(in the rows, 128 means zero)
Each row has a class, written after it, and each block has its own classes.
[134 131 147 146  93  92 168 178 103 120 118 146 103 126 113 139 103 118
 120 136 157  87 122 136 134 128 133 143 118  70  95 118  92] : A
[142 139 152 152  99  94 157 168  90 143  90 138 116 108 100 128 120 127
 107 135 169  90 115 135 125 139 131 124 113  87  98 130  96] : A
[128  87 163 115 126 186 176 132 109 140 112  93 179  74 139 114 148 131
 117 171 121 112 150 133 103 109 108  99  98 134 187 120 140] : X
[155 135  76 155 122  73 135 114 128 130  85 154 133 106  93 109 136 139
 129 139 142 104 100 158 154 107 116 102 118  78 106 107 103] : X
[119 143 102 130 179 168 163  88 173 111 143 116 115 116 124  89 149 125
 156 130 107 115 158 145 121 112  90 144 142 118 141  93 163] : F
[143 126 149 158  90  97 161 114 104 145  71 137 121  94  78  98 135 133
 105 132 169  82 111 134 124 131 110  93  79  68 115 111 104] : R
[ 69  77 213 137  93 115 164 204 111 133 179 110 127 132 113 130 131  88
  85 130 158  54 169 133 129 110 129 139 164 115 106 138 104] : U
[139 116 144 113 163 158 217  87  79 117 156  62 101  88 118  54 114 112
 113 100 120 101 102 160  90 135 116 158 102 151 138  73 117] : R
[148 123 111 128 185 137 175 107  85 134 161  80 117 102  95  64 142 124
 116 105 138  98 137 162 105 121  94 148 137 142 127  99 118] : X
[ 90 111 158 143 138 171 175 186 145  98 134 117 131 125 131 106 164  98
  98 136 107 103 138 140 104 140  90 117 121 140 119 129 109] : A
[102  94 126 141 151 162 129 195 175 114 142 129 187 163 107  74 216 103
 104 105 120 104 152 147 138 136  58 113 131 131 118 119 108] : N
[100 106 108 132 165 154 141 162 122 116 155 115 141 163 102  60 186  87
  86  87 125  96 106 153 160 152  77 112 116 130 105 100 103] : L
[110  83 143 138 122 117 124 128 103 151 168 105 128 135 122  94 145  92
  91 102 168 106 142 117 143 122 124  84 108 111 145 159 108] : R
[127 117 104 116 183 133 170 121 107  93 201  73  91 142  94  60 132 115
 120 116  92 108 143 153 129 100  79 170 158 130 171  93 106] : C
[168 115 111 115 182 136 186 120  78 119 164  73 113  88 119  54 134 113
 108 102 124 114 131 172  99 139  99 154  99 146 160  91 110] : C
[121 147 166 162  83  84 177 175  97 137  69 149 105  97  87 140 127 125
 105 159 169  74 116 140 146 131 107 133 105  70  89 124  94] : U
[ 94 103 127 111 126 158 203 148 121 107 113 124 150  89 156 163 126 139
 121 193 106 128 181 134 112  96 128 113 138 114 180 140 131] : X
[ 88 113 136 145 124 150 152 151 173 105 117 112 152 103 141 112 204  88
  95 132 125 109 151 134 124 139 104  97 117 152 119 141 127] : N
[ 97 115 116 145 149 147 163 127 195  91 125 123 138 137 113  69 195  97
 108 127  85 102 144 141  98 121  91  90 160 151 119 135 118] : G
[126  84 194 113 119 199 179 150 111 148 122  77 174  70 142 109 142 111
 116 164 133 111 150 128  95 123 123 105  90 132 188 124 137] : A
[144  90 214 141 110 189 178 119 139 152  77  87 171  52 132  97 151 132
 114 174 118 106 149 107  89 109 107 100  83 135 170 130 148] : G
[131 144 131 150  90  90 177 157 103 115  82 151 109 112  92 132 121 115
 108 131 161  86 105 138 157 133 127 129 103  80  89 110 105] : L
[182 114  80  85 168 168 189  94 122 112 188  79 135 139 132  53 142 128
 131  89  88 130 115 147 119 100 108 166 128 166 138  90 128] : N
[100 105 135 129 132 169 176 183 170  81 132 137 154 140 116 103 188 101
  94 122  98  99 144 142 118 131  85 115 136 150 116 117 115] : L
[ 67  84 195 153 116 121 134 182 121 129 160 121 136 121 129 118 156  70
  91 120 177  61 155 126 136 128 112 117 148 120 119 139 114] : F
[ 86 102 145 141 123 157 155 158 170  91 130 120 157 129 132  91 192  85
  90 122 113  81 146 126 124 130  97 103 135 153 112 126 126] : N
[103 121 125 146 131 151 153 151 181  98 121 147 141 148 121  93 205  99
 108 123 121  99 136 145 121 123  72  93 124 135 118 131 125] : F
[ 92  84 221 174 109 124 134 170 118 145 141 113 119 104 114  84 148  79
  70 105 161  61 131 119 121 140 113 110 113 115  70 138 104] : G
[134  92 178 115 111 163 207 157 121 132 118  81 167  77 164 103 140 122
 123 171 101 111 151 125  89 104 131 111 129 142 196 137 132] : G
[100 109 100 116 170 145 205 174 103  86 166 107 115 168 121  75 121 126
 112 131  79  80 134 151  99 125  92 151 156 118 141  81 102] : A
[153 119  93 126 194 143 164 101 105 126 170  89 123 118 104  50 149 124
 114 100 114 112 122 165 124 110  88 139 131 145 125  95 120] : X
[143  86  84  87 121 181 211  99 127 154 160  60 171  68 112  71 170 112
 145 136 118  94 144 145 100 114 118  90 141 135 190 116 134] : L
[ 87 119 241 145 137 185 176 144 103 178  89  67 147  43 154 145 126 113
 129 169 165 142 165 124 137 141 137 143 103 120 151 144 144] : G
[146  81 155 100 112 194 175 124 110 154  97  75 185  61 155 119 158 129
 122 171 119 150 132 143 109 131 116  93  60 144 214 127 128] : C
[138 134 149 157  94  89 172 138 106 115  93 152 100 104  93 112 112 121
 108 127 158  88 110 130 129 126 115 120  98  76 104 120  95] : R
[131 136 106 109 176 164 183 108 119 132 162  77 117 132 118  68 136 120
 142 123 102 117 131 155 126 116 100 146 132 144 154 102 145] : U
[129  83 174 106  98 190 175 137 149 123 113 100 185 104 152 117 156 132
 137 188  97 107 135 117 110  78 100 104 108 135 223 112 153] : F
[152 139 114 150 115  90 167 170 109 121 104 149 113 102 105 122 136 127
 105 125 147  98 112 138 160 132 111 137 115  87  94 117  95] : L
[ 75 114 157 140 129 146 169 176 169  79 137 146 133 137 128 108 152 103
 106 123  99  98 141 136 113 133 103 120 166 130 117 123 104] : R
[ 94  60 186 147  99 137 117 133 126 154 142  96 157 102 102  86 164  80
  73 114 162  76 145 132 133 126 121  71 107 125 128 141 114] : C
[148 108 203 116 127 205 165 139 107 165  81  74 189  54 165 113 151 129
 121 171 137 111 141 120  94 154 131 102  84 140 191 111 153] : A
[121 111 117 148 100 107 166 135 139 115  79 160 141 151 108  84 114 123
 118 138 104  90  89 134 145 104 123  89 111  81 104 112 108] : G
[146 131 163 157  93 108 159 130 104 135  70 151 122  98  92 110 119 130
 107 129 164  91 101 122 133 134 112 111  87  80 104 119  98] : R
[153 115 113 102 185 147 175 135  84 116 184  77 122 124 126  58 122 112
 122 100 111 122 132 162 123 127 104 162 131 144 170  97 113] : C
[ 74  66 196 152 101 112 129 183 120 137 137  99 173 104 116 124 165  67
  85 125 191  76 165 129 139 126 132 112 124 131 129 143 109] : N
[210 153  34 122 192 125 163  24 114 131 129  73 112  67 102  37 155 142
 141 126 100 141  87 171 122  94  97 113  95 143 169  90 140] : X
[ 71 130 135 145 130 148 189 167 179  70 125 144 124 133 129 111 177  95
 115 142 100  87 139 143 115 116  81 119 165 143 119 128 122] : F
[150 122 104 134 189 135 168 118  78 139 163  83 119 127 103  43 138 129
 113  99 126  89 128 157 116 122  85 135 118 128 131  90 128] : X
[157 132 152 154  91 111 166 153 109 137  79 139 126  92 109 115 127 121
 112 139 159  84 105 134 128 137 124 112  91  83  97 120 101] : A
[ 69  68 206 155 113 152 154 170 120 129 140 102 152  96 104  99 170  64
  60 107 177  78 154 133 131 130 106 109  96 141  89 142 110] : N
[119 106 143 128 129 152 176 163 135  92 135 125 141 131 129  77 159  95
  88 109 104  95 126 147 120 133 100 110 132 154 120 129 103] : C
[147 132 120 114 182 166 155 135 111 134 163  88 126 133 113  69 141 123
 131 109 122 128 130 159 114 134 101 147 116 124 146  94 126] : A
[178 134 130 142  85 108 176 109 122 130  65 146 121 119 110  92 139 141
 101 131 118 106  78 127 119 111 124  97  91 112  91 131 104] : G
[152 115  80 107 188 142 187 104  90 113 179  78 105 123 118  43 139 109
 113  93 110 113 120 176 127 137  93 152 111 130 142  77 104] : C
[156 140  96 151 109 101 152 121 116 133  77 127 124 102 107  70 141 141
 119 139 105  74  83 138 135 145  96  93 107  87 129  90 113] : C
[156 128  69 105 175 126 189 131 105 113 186  85 110 154 107  81 139 127
 133 101 112 127 131 161 141 107 105 171 143 133 148  94 114] : L
[129  90 135  95 114 189 209 150 135 119 131  90 175  79 145 127 158 112
 129 161 111 132 148 138 123 106 120 117 115 143 193 129 128] : L
[ 77 128 129 140 141 156 152 161 178  76 109 141 153 151 131 116 171  97
 113 132 106 108 150 128 134 134  98 124 145 147 116 124 130] : N
[148 137 146 148 147 181 154 188 155  96 100 147 147  96 131  94 177  92
 109 109 112 122 112 141  58 180  84 104  94 188 102 152 115] : A
[ 72  82 161  92 107 174 247 159  81 111 184  61 120  63 116 114  90  95
 132 162 105  95 162 142  89  98 129 142 174 137 198 141 111] : C
[106  91 132 144 154 182 154 187 198 117  92 143 213 110 128 106 215  79
 112 100 140 146 123 187 154 162  95 103  94 162  86 121  99] : L
[ 82 136 178 154 139 142 146 167 177  82 120 137 119 135 139  99 162  96
 100 126  90  96 133 128 115 138 110 125 165 144  92 124 124] : G
[ 77 120 159 145 138 127 166 205 157  76 159 141 110 179 121 111 161 102
  97 128 104  62 171 138 113 131  80 149 163 125 105 111 116] : U

A new block, with new classes.
[107 101 139 167 125 128 162 134  94 150  79 160 130 118 140  90 114  83
 134 111 107 163 178 119 175 175 141  71  91 111 120 123 119] : S
[ 83 133 106  92 101  90 111  89 125 136 107 145 106 134 110 140 142 137
  91 151  95 135  89 149  99 129 102  80 131  96 129 165  82] : S
[125 109 139 154 111 124 145 146  98 126 115 129 129 118 151 124  99  90
 148 112 119 142 171 125 164 159 143 127 129 118 155 104 140] : S
[147 130 132 128 104 134  82 115 166 108 136 129 153 124 111 170 120 117
 123 123 138 147 128 191 172  95 129 129  97  99 100 165 147] : D
[150 156 133 101 103 108  96 171 148 101 127 146 128 129 140 141 115 126
 100 173 125 151 151 156  84  97 124 122 168  89 124 135 127] : M
[107 102 135 146  83  96 151 116  93 117 101 143 120 103 158 100  91  69
 125 143 111 135 170 130 140 143 147 115 123  87 145  99 133] : K
[ 99 101 146 166 105 148 131 137  87 108 113 114 141 126 141 120 116  91
 158  89 142 148 144 140 173 145 152 154 107 131 147  82 133] : V
[134  83 138 154 103  97 115 125 146  88 117 149 119 105 117 111 128 100
 105 177 121 157 143 181 147 146 142 109 127  97 116 134 108] : H
[ 91 137 140 138 154 137  90  96 150 157 163 155 158 173 100 111 122 151
 148  76 187 124  73 182  72 124 104 148  82 120 113 135 152] : S
[ 90 131 111  82 148 109 125 108 132 120 124 113 159 142 132 158 124 104
 121 111  95 108  92 137 182  95 106 135 109 122 144 141 161] : J
[ 98  99 141 134 142 120 173 109  74  98  59 122 137 109 172 129 109  52
 153 172  77 161 152  78 247  91 139  87 126 125 145  93  88] : V
[ 79  99  97 134  90  50 139 132 161 128 129 139 131  88 157  99 167 111
  95  97  90 127 236 150 164 156 131 118 112  93  89 111 147] : J
[158 147 148 128 126  89  92 137 115  96 143 116 138 127 108 148 114  81
 151 132 146 143 105 141 129 125 117 141 192 131 150 114 113] : Y
[159 142 121 158 146 148 167 153 113 157 119 205 114 126 153 111  94  86
 127 130 110 160 139 147 142 108 153 142 101 101  87 103 122] : K
[121 111 129 171  99 132 139 148  91 109 123 125 132 113 139 116 124  97
 144  80 128 148 196 148 135 159 147 121 130 110 136  82 114] : V
[102 143 143 130 121 108  87 121 144 107 124 112 149 142 118 137 131 123
 120 133 148 139 100 169 148 113 119 155 120 120 124 140 140] : Y
[132 120 140 139 123  66  81 150 140  77 138  94 132 134 128 140 137  85
 155 127 145 131 124 181 149 123 115 149 121 118 131 142 158] : M
[117 175 107 122 137 130 129 138 120 141 155 166 120 181  90 103  88 132
  70 196 118 124 112 151  88 125 131 120 121  88 118 149 149] : V
[ 98 118 124 140  87 115 140 111 165 120 131 146 112 135 113 136 135 139
  80 180 107 124  78 147  95 101 152  75 129 110 162 171 134] : S
[118 143 163  51  70 150  46 146 189 116 146 204 135 152 122 203 153 165
  99  85 148 181  83 172 123  54 121 153 176  99 103 148 138] : J
[112 117 127 175 110 102 124 127 143 111 130 115 160 124 156 109 118  75
 142 118 109 148 145 135 199 129 145 113 114 116 127 112 135] : S
[133 100 133 183 127 113 163 130 120 110 126 126 131 109 166 103 109  63
 154 134 108 140 161 135 170 136 155 112 111 115 145 103 127] : S
[152 140 139 143 123  92  96 177 157  94 134 126 119 130 141 124 116 118
 109 191 127 148 144 173 126 110 128 127 138 103 115 120 115] : M
[149 138 130  88 125 106 114 112 124 123 157 165 127 136 175 130  93 112
 108 148 121 151 134 130 142 108 109 154 179  78  84 114 115] : D
[122 143  91 204  82 153 170 131 108 134 139 142 151  92 168 123 108  69
 134  60 100 126 177 161 145  67 153 109 141  99 137 104 140] : J
[ 73 133 147 141 109 113  58 112 137 112 145  96 146 152  92 128 121 121
 129 119 150 127  81 162 178  92 124 148  86 119 128 137 149] : D
[120 117 108 179 108  51 168 161 104  83  62  55 139  97 196 103  78  71
 114 181 109 117 206 150 175 218 128 122 108  77 154  93 132] : M
[180 163 123  80 122  94 109 143 108  43 138 104 115 143 153 160 120  66
 161 188 105 136 133 134  87 104 109  94 167  92 178 162 107] : V
[158 160 107 126 104 123 130 144 130 114 155 151 121 142 157 172 104 121
 109 105  99 126 111 166  92  89 110  94 190  83 152 129 104] : J
[ 78 121 131  91 106 102 147 130 113 125  68 153 125 136 174 113  96 124
  63 192 105 147 140 136 132 137 123 124 126  69 116 138 147] : M
[ 98 129 162  97 133 113  99 121 136 108 115 146 139 147 106 141 118 106
 106 134 136 145 111 158 160 118 105  97 127  97 130 153 139] : J
[174 123  91 152  99  58 125 149 122  99 177  72 136 104 226 115 116 123
 126 158 100 111 188 139 152 114  74 123 230 131 109 119 123] : M
[129 145 129  92 116 137  93 176 127 125 139 161  82 138 108 166 139 161
 111 148 101 134 127 182  94  72 127 145  98 118 132 154 131] : K
[119 141 143 129 110 122 100 144 127 126 111 131 128 146 118 163 133 153
 133 109 160 137  97 167 109 126 113 143 130 132 142 156 147] : Y
[ 90  94 129 128  94  84  89 114 173  89 200 143 160 130 102 101 154 102
  86 143  94 147 132 159 123  79 150 103 174 119 109 104 132] : V
[163 150  98 152 117  90 125 141 113  88 154 117 102 139 176 135 110 126
 124 152 118 126 115 150 126 125 105 143 190  92 131 130  93] : H
[117  95 141 124  84  97  73 147 119  97 199  93  58 113 136 121 177 135
 146 122 106 106 178 159 164  87 114 159 133 151 140 134 132] : J
[102 129 135 109 123 118 101 138 134 106 117 119 157 121 147 134 130 120
 104 113 145 150 134 178 139 125 112 175 131 103  95 124 147] : M
[128 126 159 131 109 112 101 126 125  90 119 122 116 123 132 134 124  97
 135 136 152 147 119 160 155 132 123 138 118 108 124 141 125] : K
[116 108 131 165 116 147 142 120 104 126 122 119 141 114 154 109 109  89
 141 109 103 141 182 140 188 132 140 113 101 114 131 118 132] : S
[135  90 134 166 130 148 182 133  72 139  80 140 104 130 200 119 111 104
 159  76 122 142  97 111 137 147 135 131 126 127 144  75  89] : M
[147 111 124 130  86 134 148 120 137 113 107 143 139 107 188 109 127  83
 126 131  91 153 156 102 188 117 150 109 119 113 110 123 126] : K
[113 106 135 125  98 122 100 108 152 106 124 119 135 127 134 133 150 122
 119 130 128 132 128 163 145  87 126 121 110 115 115 165 154] : M
[184 140 117 152 115 147 138 133 152 101 103  99 145 129 142 158  85 112
 121 134 156 132 117 193 115 234 136 142  85  84 150 135 117] : S
[134 143 148 116  91 106 103 140 128  99 160 120  92 139 108 165 110 122
 119 141 137 107 130 138 129 106 129 130 178 104 182 135 144] : J
[127 197 132 118  75 140  92 173 158 107 101 127 150 123 136 140 155 151
  97 129 159 164 172 142 105 116 125 126 151 106 111 181 148] : Y
[ 55 125 160 165 121  80  84 106 115 101 142  94 125 142  82 123 123 121
  86 155 137 132  88 185 181 104 114 128 152 119 128 143 131] : Y
[132 136 135 129 118  99 116 151 152  80 154 137 133 135 133 146 130 124
 108 166 133 147 135 165 103 106 130 116 170 103 130 128 122] : V
[ 85 101 139 163  77 110 145 121 112 133  95 138  84  97 106 186 154 155
  89 112 126 146  71 138 162  93 134  84 180 134 140 152  92] : D
[ 91 119 148 156 110 118 125 140 119 108 126 118 133 117 135 100 121  85
 139 119 126 142 175 131 155 138 158 134 104 108 152 104 142] : S
[119 154 118 162 129  91 130  96 135 104 161 107 137 147 149 115  92 108
  91 166 144 117  67 165 130 115 106 118 152  82 114 155 130] : D
[158 136 135 124 128 106 113 166 120  87 136 132  92 141 132 155 116 145
 118 158 144 138 109 162 107 150 116 156 171 103 147 137 111] : H
[152 138 123 124  97  98 128 167 123 117 141 154  93 119 151 152 113 132
 118 157 123 135 129 146  75 109 130 124 167 101 145 128 119] : D
[123 102 135 171 107 150 163 131 115 120 122 129 129 117 179 118 111 101
 131 107 110 144 165 136 173 143 155 129 115 108 139 107 131] : S
[145 145 132 155 118 105 111 154 120  77 145 117 116 131 118 148 133 106
 131 156 127 149 109 162 108 100 119  86 178 120 148 130  80] : V
[150 104 123 140  67 137 127 125  97 100 121 127 115 105 153 132 118  66
 133  85  71 147 172 145 170 135 157 106 119  91 139 111 106] : K
[131 104 150 168 117 111 137 148  93 132 118 162 105 128 143 112 113  94
 151  74 137 152 139 146 141 165 138 129 119 111 120  86 113] : K
[ 97 160 147 139 135  91  89 162 112 102 128 129 125 135 107 148 117 107
 136 130 150 148 101 174 109  85 112 120 134 100 138 137 122] : D
[ 70 124 148 133 113 106 106 102 156 126 111 129 157 144 120 167 129 155
 113 111 170 130  77 169 150 103 125 171 127 124 130 139 171] : Y
[116 111 151 135 121 100  90 132 170  99 117 108 154 131 124 108 130 102
 119 171 142 142 128 151 182 120 135 137  94 123 109 133 155] : M
[163 141 144 132 125  95 120 139 128  91 143 136 134 135 155 140 103 107
 113 125 136 148 113 157 110 143 100  94 193  90 121 124  97] : K
